Below are the code and all the weights of a small trained network. Each question names an input and a target symbol and asks about switching units off, where a switched-off unit gives its printed mean instead of its output.

import numpy as np


def w(rows, s, z=0):
    codes = np.array(rows[::2]) - 128.0
    scale = np.full(codes.shape[1], s)
    scale[-1] = z or s
    return codes * scale


def f(y):
    return y / 2 * (1 + np.tanh(0.7978845608 * (y + 0.044715 * y**3)))


def softmax(a):
    e = np.exp(a - a.max(-1, keepdims=True))
    return e / e.sum(-1, keepdims=True)


def log_softmax(a):
    a = a - a.max(-1, keepdims=True)
    return a - np.log(np.exp(a).sum(-1, keepdims=True))


def net(x, mask):
    ids = ['γεημπστφψω'.index(c) for c in x.split()]
    T = len(ids)
    res = E[ids] + P[:T]
    r = res
    for j in range(3):
        rows = slice(3 * j, 3 * j + 3)
        q, k, v = (r @ M[0][rows].T for M in (Q, K, V))
        z = softmax(np.where(np.tri(T) > 0, q @ k.T / 3**0.5, -1e9)) @ v
        o = O[0][rows]
        res = res + np.where(mask[j], z, o[:, -1]) @ o[:, :-1]
    y = f(res @ A[0][:, :-1].T + A[0][:, -1])
    res = res + np.where(mask[3:11], y, B[0][:, -1]) @ B[0][:, :-1]
    return log_softmax(res[-1] @ U[:, :-1].T + U[:, -1])


Q, K, V, O, A, B = {}, {}, {}, {}, {}, {}
E = w([
[127,82,129],'γ',
[116,77,129],'ε',
[186,198,168],'η',
[112,47,139],'μ',
[120,75,131],'π',
[181,179,34],'σ',
[102,243,110],'τ',
[30,234,240],'φ',
[120,78,131],'ψ',
[6,152,64],'ω',
],0.017)
P = w([
[164,2,136],'0',
[143,44,151],'1',
[140,68,150],'2',
[145,86,144],'3',
[156,119,128],'4',
[155,126,139],'5',
[157,145,130],'6',
[167,171,132],'7',
[175,152,136],'8',
[155,74,154],'9',
],0.005)
Q[0] = w([
[137,184,93],'H1',
[190,132,145],'H1',
[143,11,62],'H1',
[135,242,75],'H2',
[142,140,126],'H2',
[152,43,179],'H2',
[135,42,113],'H3',
[29,123,140],'H3',
[101,73,139],'H3',
],0.011)
K[0] = w([
[151,61,99],'H1',
[233,142,174],'H1',
[131,251,62],'H1',
[149,71,93],'H2',
[198,98,149],'H2',
[130,200,151],'H2',
[133,170,65],'H3',
[157,29,78],'H3',
[190,94,61],'H3',
],0.012)
V[0] = w([
[136,170,95],'H1',
[180,157,148],'H1',
[129,128,233],'H1',
[33,178,152],'H2',
[187,254,139],'H2',
[111,152,71],'H2',
[157,66,113],'H3',
[186,165,94],'H3',
[118,117,179],'H3',
],0.0099)
O[0] = w([
[155,207,59,152],'H1',
[241,190,112,137],'H1',
[150,157,254,24],'H1',
[29,133,132,78],'H2',
[150,195,173,6],'H2',
[75,230,76,69],'H2',
[180,184,151,221],'H3',
[170,27,99,161],'H3',
[61,135,169,102],'H3',
],0.0066,0.0022)
A[0] = w([
[107,177,73,65],'N1',
[196,168,174,101],'N2',
[151,121,17,64],'N3',
[255,213,43,101],'N4',
[98,132,77,212],'N5',
[60,162,7,2],'N6',
[175,114,110,114],'N7',
[174,190,129,51],'N8',
],0.0087,0.0058)
B[0] = w([
[131,91,183,130],'N1',
[79,30,46,139],'N2',
[58,84,169,219],'N3',
[109,65,125,255],'N4',
[99,250,59,206],'N5',
[177,61,254,166],'N6',
[172,142,171,165],'N7',
[37,151,172,119],'N8',
],0.0056,0.006)
U = w([
[149,139,119,60],'γ',
[122,127,111,53],'ε',
[255,171,156,201],'η',
[104,83,142,42],'μ',
[131,129,119,70],'π',
[152,132,24,173],'σ',
[137,224,76,254],'τ',
[105,153,143,160],'φ',
[124,136,117,79],'ψ',
[57,134,78,70],'ω',
],0.014,0.0064)

Each question gives the input, a string of symbols that net reads in full, and the target symbol t.
The units are the heads (3 rows each of Q, K, V and O) and the neurons (one row each of A and B). Each row of codes is followed by its name. A weight is (code - 128) times the scale printed after its matrix; where a second scale follows, it is the last column's (O, A, B and U).
mask holds one flag per unit, heads first, then neurons. A switched-off unit (its flag False) gives its mean, the last column of its rows in O or B, instead of its output. The means were averaged over made-up inputs and are rounded, as every weight is.
A unit's drop is (log p(t) with every unit on - log p(t) with that unit switched off) / (log p(t) with every unit on - log p(t) with every unit switched off).
The circuit of an input: a set's keep is (log p(t) with only the set's units on - log p(t) with every unit switched off) / (log p(t) with every unit on - log p(t) with every unit switched off). Starting from all 11 units, units are removed one at a time, each time the one whose removal leaves the highest keep (on an exact tie, the one counted first), for as long as the keep stays at least 0.8.
units of the circuit, in order: the units of the circuit, biggest drop first
most important unit: the unit with the biggest drop
top k neurons: the k neurons with the biggest drops, biggest first
heads that matter: for each layer, one digit per head in row order, 1 if its drop is at least 0.15 and else 0, layers parted by /
drop of u: that unit's drop, to one decimal
input μ ω μ τ γ, target τ: heads that matter -> 010
input σ ψ μ μ ψ, target σ: units of the circuit, in order -> [H1 H2]
input μ φ ε μ, target φ: units of the circuit, in order -> [H2 H1 H3]
input η μ ε, target η: units of the circuit, in order -> [H1 H2]
input σ γ η μ, target η: heads that matter -> 010
input τ μ σ γ σ π, target σ: heads that matter -> 101
input μ ω ε μ ψ μ μ μ, target ω: units of the circuit, in order -> [H1 H2]
input μ φ μ γ, target φ: heads that matter -> 111
input μ η φ π, target φ: units of the circuit, in order -> [H2 H1]
input σ μ η σ μ η η μ η ε, target η: most important unit -> H2
input μ μ μ σ π, target σ: heads that matter -> 100
input φ μ μ, target φ: heads that matter -> 111
input μ μ σ η μ μ μ η μ, target η: units of the circuit, in order -> [H2 H1]
input γ σ μ μ γ σ ψ ψ, target σ: top neuron -> [N6]
input ψ μ μ ψ τ σ μ ψ, target τ: drop of H2 -> 0.4
input τ μ μ ω η σ σ ψ σ ε, target σ: drop of H1 -> 0.6
input μ γ ω μ, target ω: drop of N5 -> 0.1
